Below are the code and all the weights of a small trained network. Each question names an input and a class and asks about switching units off, where a switched-off unit gives its printed mean instead of its output.

import numpy as np


def w(rows, s, z=0):
    codes = np.array(rows[::2]) - 128.0
    scale = np.full(codes.shape[1], s)
    scale[-1] = z or s
    return codes * scale


def f(y):
    return np.maximum(y, 0)


def log_softmax(a):
    a = a - a.max(-1, keepdims=True)
    return a - np.log(np.exp(a).sum(-1, keepdims=True))


def net(x, mask):
    res = np.array(x, float).reshape(1, 8) / 4 @ E
    y = f(res @ A[0][:, :-1].T + A[0][:, -1])
    res = res + np.where(mask, y, B[0][:, -1]) @ B[0][:, :-1]
    return log_softmax(res[-1] @ U[:, :-1].T + U[:, -1])


A, B = {}, {}
E = w([
[110,228,185,166,180,208,145],'x0',
[129,127,127,128,130,128,127],'x1',
[126,127,129,128,127,129,128],'x2',
[25,108,117,201,126,123,107],'x3',
[135,191,100,171,6,75,128],'x4',
[129,128,129,129,129,130,130],'x5',
[129,133,169,148,152,46,196],'x6',
[142,133,38,172,130,189,228],'x7',
],0.015)
A[0] = w([
[102,250,148,130,174,158,125,44],'N1',
[116,157,79,142,120,166,44,97],'N2',
[18,123,107,162,103,153,93,75],'N3',
[132,199,65,149,78,110,154,63],'N4',
[131,120,201,193,144,51,201,63],'N5',
[122,204,154,126,24,89,89,2],'N6',
[183,180,124,38,101,155,135,68],'N7',
[146,153,217,132,118,71,7,16],'N8',
],0.012,0.0084)
B[0] = w([
[150,53,2,115,95,48,35,226],'N1',
[147,154,185,16,45,161,179,204],'N2',
[98,209,171,112,165,34,218,234],'N3',
[232,58,169,150,221,161,82,203],'N4',
[71,173,160,38,47,201,120,216],'N5',
[65,113,100,67,234,164,84,217],'N6',
[12,237,204,185,128,26,176,196],'N7',
[174,78,71,226,122,187,219,248],'N8',
],0.0088,0.014)
U = w([
[120,112,144,98,248,162,101,98],'0',
[106,173,150,153,147,65,149,96],'1',
[136,94,55,109,81,58,84,117],'2',
[159,148,81,189,125,199,180,101],'3',
[130,165,143,79,69,191,106,122],'4',
[128,141,128,133,143,133,115,251],'5',
],0.017)

Each question gives the input, the list of numbers given to net, and the class t.
The units are the neurons (one row each of A and B). Each row of codes is followed by its name. A weight is (code - 128) times the scale printed after its matrix; where a second scale follows, it is the last column's (A, B and U).
mask holds one flag per neuron, in row order. A switched-off neuron (its flag False) gives its mean, the last column of its row in B, instead of its output. The means were averaged over made-up inputs and are rounded, as every weight is.
A unit's drop is (log p(t) with every unit on - log p(t) with that unit switched off) / (log p(t) with every unit on - log p(t) with every unit switched off).
The circuit of an input: a set's keep is (log p(t) with only the set's units on - log p(t) with every unit switched off) / (log p(t) with every unit on - log p(t) with every unit switched off). Starting from all 8 units, units are removed one at a time, each time the one whose removal leaves the highest keep (on an exact tie, the one counted first), for as long as the keep stays at least 0.8.
units of the circuit, in order: the units of the circuit, biggest drop first
unit that matters most: the unit with the biggest drop
k most important neurons: the k neurons with the biggest drops, biggest first
drop when u is switched off: that unit's drop, to one decimal
input [8,-2,-2,2,-2,-7,-6,2], class 2: unit that matters most	N1
input [1,-6,-2,-6,-1,-2,1,6], class 1: 2 most important neurons	(N7 N8)
input [-7,6,-4,0,4,5,-8,4], class 4: 2 most important neurons	(N1 N2)
input [-1,-4,5,-2,3,-3,2,1], class 5: 3 most important neurons	(N1 N8 N3)
input [-4,2,-4,8,4,7,5,-4], class 1: 2 most important neurons	(N3 N1)
input [-5,-4,8,5,-4,1,-2,3], class 1: 3 most important neurons	(N1 N3 N6)
input [-4,-7,8,5,-1,-2,4,-4], class 5: 3 most important neurons	(N1 N7 N5)
input [0,6,8,-8,-2,2,-2,6], class 1: 2 most important neurons	(N7 N8)
input [3,6,5,5,7,2,-3,0], class 0: 2 most important neurons	(N6 N4)
input [-4,-2,4,5,-1,-2,-1,3], class 1: units of the circuit, in order	(N1 N3)
input [-3,-6,-6,-7,-7,-3,7,-8], class 3: units of the circuit, in order	(N8 N6)
input [5,-2,-6,-5,7,-1,8,-7], class 4: 3 most important neurons	(N5 N6 N3)
input [1,-3,-6,0,6,-7,-5,-4], class 0: 2 most important neurons	(N6 N5)
input [5,-4,4,4,-1,-3,-6,-4], class 4: 4 most important neurons	(N2 N7 N4 N6)
input [0,-2,8,-4,2,-6,5,-3], class 4: units of the circuit, in order	(N5)
input [6,-6,8,-6,7,-1,-4,5], class 0: 2 most important neurons	(N4 N6)
input [-4,-1,-6,-1,-3,4,7,6], class 4: units of the circuit, in order	(N5 N8)
input [8,2,4,3,2,-2,-8,-2], class 2: 2 most important neurons	(N1 N5)
input [6,-7,-3,6,4,-5,5,-2], class 5: 2 most important neurons	(N7 N5)
input [3,-3,-5,-8,-2,-2,-8,-8], class 1: units of the circuit, in order	(N7)
input [-1,0,7,2,6,8,0,5], class 0: units of the circuit, in order	(N4 N8)
input [-7,5,-2,-3,8,2,-4,7], class 0: units of the circuit, in order	(N4 N6)
input [6,-4,-3,-5,-5,2,0,-1], class 2: units of the circuit, in order	(N1 N6)
input [-5,-2,-7,-7,8,5,-3,4], class 0: units of the circuit, in order	(N4 N6)
input [-2,4,-8,-8,-1,-6,-4,-3], class 1: drop when N7 is switched off	0.8
input [6,1,-3,4,-3,-3,4,1], class 2: drop when N1 is switched off	0.7
input [-1,5,-1,1,-3,3,1,-8], class 3: drop when N8 is switched off	0.6
